Below is a small trained network, with its code and all its weights. Each question gives an input and a target symbol and asks what happens when units are switched off, that is, made to give their printed mean instead of their output.

import numpy as np


def w(rows, s, z=0):
    codes = np.array(rows[::2]) - 128.0
    scale = np.full(codes.shape[1], s)
    scale[-1] = z or s
    return codes * scale


def norm(h):
    return h / np.sqrt((h * h).mean(-1, keepdims=True) + 1e-5)


def f(y):
    return np.maximum(y, 0)


def softmax(a):
    e = np.exp(a - a.max(-1, keepdims=True))
    return e / e.sum(-1, keepdims=True)


def log_softmax(a):
    a = a - a.max(-1, keepdims=True)
    return a - np.log(np.exp(a).sum(-1, keepdims=True))


def net(x, mask):
    ids = ['αθλξστ'.index(c) for c in x.split()]
    T = len(ids)
    res = E[ids] + P[:T]
    u = 0
    for l in range(2):
        r = norm(res)
        for j in range(2):
            rows = slice(4 * j, 4 * j + 4)
            q, k, v = (r @ M[l][rows].T for M in (Q, K, V))
            z = softmax(np.where(np.tri(T) > 0, q @ k.T / 4**0.5, -1e9)) @ v
            o = O[l][rows]
            res = res + np.where(mask[u + j], z, o[:, -1]) @ o[:, :-1]
        u += 2
        y = f(norm(res) @ A[l][:, :-1].T + A[l][:, -1])
        res = res + np.where(mask[u : u + 12], y, B[l][:, -1]) @ B[l][:, :-1]
        u += 12
    return log_softmax(norm(res)[-1] @ U[:, :-1].T + U[:, -1])


Q, K, V, O, A, B = {}, {}, {}, {}, {}, {}
E = w([
[61,214,206,33],'α',
[33,103,97,73],'θ',
[69,149,85,254],'λ',
[123,77,190,211],'ξ',
[49,72,107,87],'σ',
[188,1,217,126],'τ',
],0.0058)
P = w([
[255,117,108,63],'0',
[198,133,141,82],'1',
[170,132,140,105],'2',
[147,133,140,126],'3',
[123,137,140,139],'4',
[99,141,145,153],'5',
[79,156,153,175],'6',
[71,133,136,177],'7',
],0.0059)
Q[0] = w([
[43,64,157,201],'0.h1',
[154,140,165,97],'0.h1',
[168,252,63,95],'0.h1',
[48,76,133,103],'0.h1',
[173,153,104,43],'0.h2',
[21,125,157,146],'0.h2',
[17,118,144,156],'0.h2',
[64,254,169,91],'0.h2',
],0.0079)
K[0] = w([
[3,168,126,116],'0.h1',
[146,88,189,119],'0.h1',
[240,95,110,64],'0.h1',
[108,227,151,172],'0.h1',
[185,148,69,91],'0.h2',
[16,205,163,107],'0.h2',
[61,163,156,153],'0.h2',
[83,203,41,122],'0.h2',
],0.0075)
V[0] = w([
[142,95,120,174],'0.h1',
[57,251,254,112],'0.h1',
[120,112,176,138],'0.h1',
[121,124,167,92],'0.h1',
[117,153,141,131],'0.h2',
[143,121,159,80],'0.h2',
[147,76,93,113],'0.h2',
[140,195,151,70],'0.h2',
],0.0064)
O[0] = w([
[78,173,176,140,178],'0.h1',
[253,116,101,85,68],'0.h1',
[112,99,104,58,225],'0.h1',
[145,91,67,132,189],'0.h1',
[163,145,115,117,101],'0.h2',
[120,129,92,168,199],'0.h2',
[71,110,211,149,172],'0.h2',
[207,171,58,193,12],'0.h2',
],0.0049,0.0011)
A[0] = w([
[94,149,126,185,51],'0.n1',
[178,54,219,216,192],'0.n2',
[175,10,122,20,77],'0.n3',
[46,107,189,103,56],'0.n4',
[60,81,13,94,12],'0.n5',
[141,156,208,172,143],'0.n6',
[51,242,180,138,121],'0.n7',
[234,242,57,173,108],'0.n8',
[170,254,152,82,71],'0.n9',
[47,232,60,29,73],'0.n10',
[80,210,125,198,6],'0.n11',
[122,123,211,88,123],'0.n12',
],0.0045,0.0023)
B[0] = w([
[62,164,142,94,140],'0.n1',
[126,102,26,131,253],'0.n2',
[137,254,129,162,166],'0.n3',
[145,159,175,87,198],'0.n4',
[156,69,143,88,172],'0.n5',
[111,76,96,106,187],'0.n6',
[147,107,83,121,180],'0.n7',
[142,201,170,190,140],'0.n8',
[140,10,59,160,142],'0.n9',
[109,38,109,139,179],'0.n10',
[51,137,86,84,143],'0.n11',
[134,156,107,81,179],'0.n12',
],0.0054,0.0048)
Q[1] = w([
[177,59,234,111],'1.h1',
[148,95,107,2],'1.h1',
[201,100,71,49],'1.h1',
[20,154,225,216],'1.h1',
[65,146,168,133],'1.h2',
[150,244,86,112],'1.h2',
[156,74,180,106],'1.h2',
[162,10,117,147],'1.h2',
],0.0063)
K[1] = w([
[3,195,166,64],'1.h1',
[217,167,132,47],'1.h1',
[211,104,197,6],'1.h1',
[6,157,91,235],'1.h1',
[143,104,228,30],'1.h2',
[128,24,133,101],'1.h2',
[31,220,128,131],'1.h2',
[129,232,53,180],'1.h2',
],0.0052)
V[1] = w([
[164,126,151,192],'1.h1',
[151,182,134,135],'1.h1',
[120,125,149,19],'1.h1',
[158,97,94,87],'1.h1',
[124,170,1,174],'1.h2',
[189,139,149,14],'1.h2',
[191,47,171,162],'1.h2',
[120,103,130,251],'1.h2',
],0.0075)
O[1] = w([
[91,81,181,230,44],'1.h1',
[61,169,90,165,2],'1.h1',
[179,167,110,95,188],'1.h1',
[112,198,68,146,197],'1.h1',
[72,198,86,90,128],'1.h2',
[205,39,129,59,77],'1.h2',
[121,96,201,205,151],'1.h2',
[1,176,228,231,123],'1.h2',
],0.0055,0.0044)
A[1] = w([
[234,199,194,137,233],'1.n1',
[194,206,98,134,58],'1.n2',
[111,167,66,70,138],'1.n3',
[121,122,197,61,90],'1.n4',
[100,114,222,168,110],'1.n5',
[112,131,66,51,54],'1.n6',
[126,134,254,114,105],'1.n7',
[134,123,53,117,86],'1.n8',
[169,138,213,113,119],'1.n9',
[161,191,119,58,113],'1.n10',
[86,97,60,75,13],'1.n11',
[110,123,200,99,254],'1.n12',
],0.0064,0.0036)
B[1] = w([
[97,249,66,162,177],'1.n1',
[240,91,127,214,150],'1.n2',
[53,202,94,135,253],'1.n3',
[95,172,175,193,174],'1.n4',
[141,65,203,208,163],'1.n5',
[133,82,119,253,222],'1.n6',
[153,154,211,243,153],'1.n7',
[174,139,152,201,190],'1.n8',
[160,220,121,153,150],'1.n9',
[63,159,108,183,206],'1.n10',
[85,45,75,204,184],'1.n11',
[60,134,176,78,241],'1.n12',
],0.0058,0.0036)
U = w([
[242,230,149,193,2],'α',
[154,139,2,172,149],'θ',
[41,226,162,25,23],'λ',
[8,161,196,216,212],'ξ',
[92,50,58,36,138],'σ',
[162,37,219,212,174],'τ',
],0.009,0.0027)

Each question gives the input, a string of symbols that net reads in full, and the target symbol t.
The units are the heads (4 rows each of Q, K, V and O) and the neurons (one row each of A and B). Each row of codes is followed by its name. A weight is (code - 128) times the scale printed after its matrix; where a second scale follows, it is the last column's (O, A, B and U).
mask holds one flag per unit, layer by layer, with each layer's heads first. A switched-off unit (its flag False) gives its mean, the last column of its rows in O or B, instead of its output. The means were averaged over made-up inputs and are rounded, as every weight is.
A unit's drop is (log p(t) with every unit on - log p(t) with that unit switched off) / (log p(t) with every unit on - log p(t) with every unit switched off).
The circuit of an input: a set's keep is (log p(t) with only the set's units on - log p(t) with every unit switched off) / (log p(t) with every unit on - log p(t) with every unit switched off). Starting from the 12 units with the biggest drops (on a tie, the unit counted first), units are removed one at a time, each time the one whose removal leaves the highest keep (on an exact tie, the one counted first), for as long as the keep stays at least 0.8.
units of the circuit, in order: the units of the circuit, biggest drop first
top k neurons: the k neurons with the biggest drops, biggest first
k most important neurons of layer l: the k neurons of layer l with the biggest drops, biggest first
heads that matter: for each layer, one digit per head in row order, 1 if its drop is at least 0.15 and else 0, layers parted by /
input θ α ξ, target α: units of the circuit, in order	0.h1; 0.n3
input σ λ θ σ ξ θ ξ, target θ: top 3 neurons	0.n2; 0.n6; 1.n12
input α τ θ ξ ξ α α ξ, target θ: heads that matter	10 / 00
input λ λ σ, target ξ: units of the circuit, in order	0.h1
input ξ λ ξ, target λ: heads that matter	10 / 01
input σ ξ σ, target λ: top 3 neurons	0.n2; 0.n4; 0.n6
input θ ξ σ ξ σ σ σ, target σ: units of the circuit, in order	1.h2; 0.n3
input ξ σ θ τ σ σ α, target σ: units of the circuit, in order	0.n9; 1.h2
input σ α α, target α: top 2 neurons	0.n8; 0.n2
input ξ τ θ σ ξ, target τ: top 2 neurons	1.n3; 0.n5
input ξ θ τ, target α: 3 most important neurons of layer 0	0.n3; 0.n10; 0.n5
input ξ σ ξ, target σ: units of the circuit, in order	0.n3; 1.h2
input ξ τ λ, target τ: units of the circuit, in order	1.h2; 1.n3; 0.n10
input λ α λ τ, target λ: units of the circuit, in order	1.h2
input ξ ξ σ σ σ ξ, target σ: heads that matter	01 / 01
input λ ξ θ, target ξ: units of the circuit, in order	1.n6; 0.n2
input ξ σ λ ξ ξ α, target θ: units of the circuit, in order	0.h2; 0.n9
input ξ τ ξ ξ θ σ θ, target σ: heads that matter	10 / 01
input λ τ ξ λ α τ, target θ: heads that matter	10 / 00
input α ξ λ α α θ θ θ, target θ: units of the circuit, in order	0.h1
input τ θ τ α α θ τ, target θ: heads that matter	00 / 00
input σ θ ξ σ ξ ξ, target τ: top 3 neurons	1.n3; 0.n7; 1.n1
input ξ ξ τ ξ α ξ σ θ, target θ: 2 most important neurons of layer 0	0.n3; 0.n5
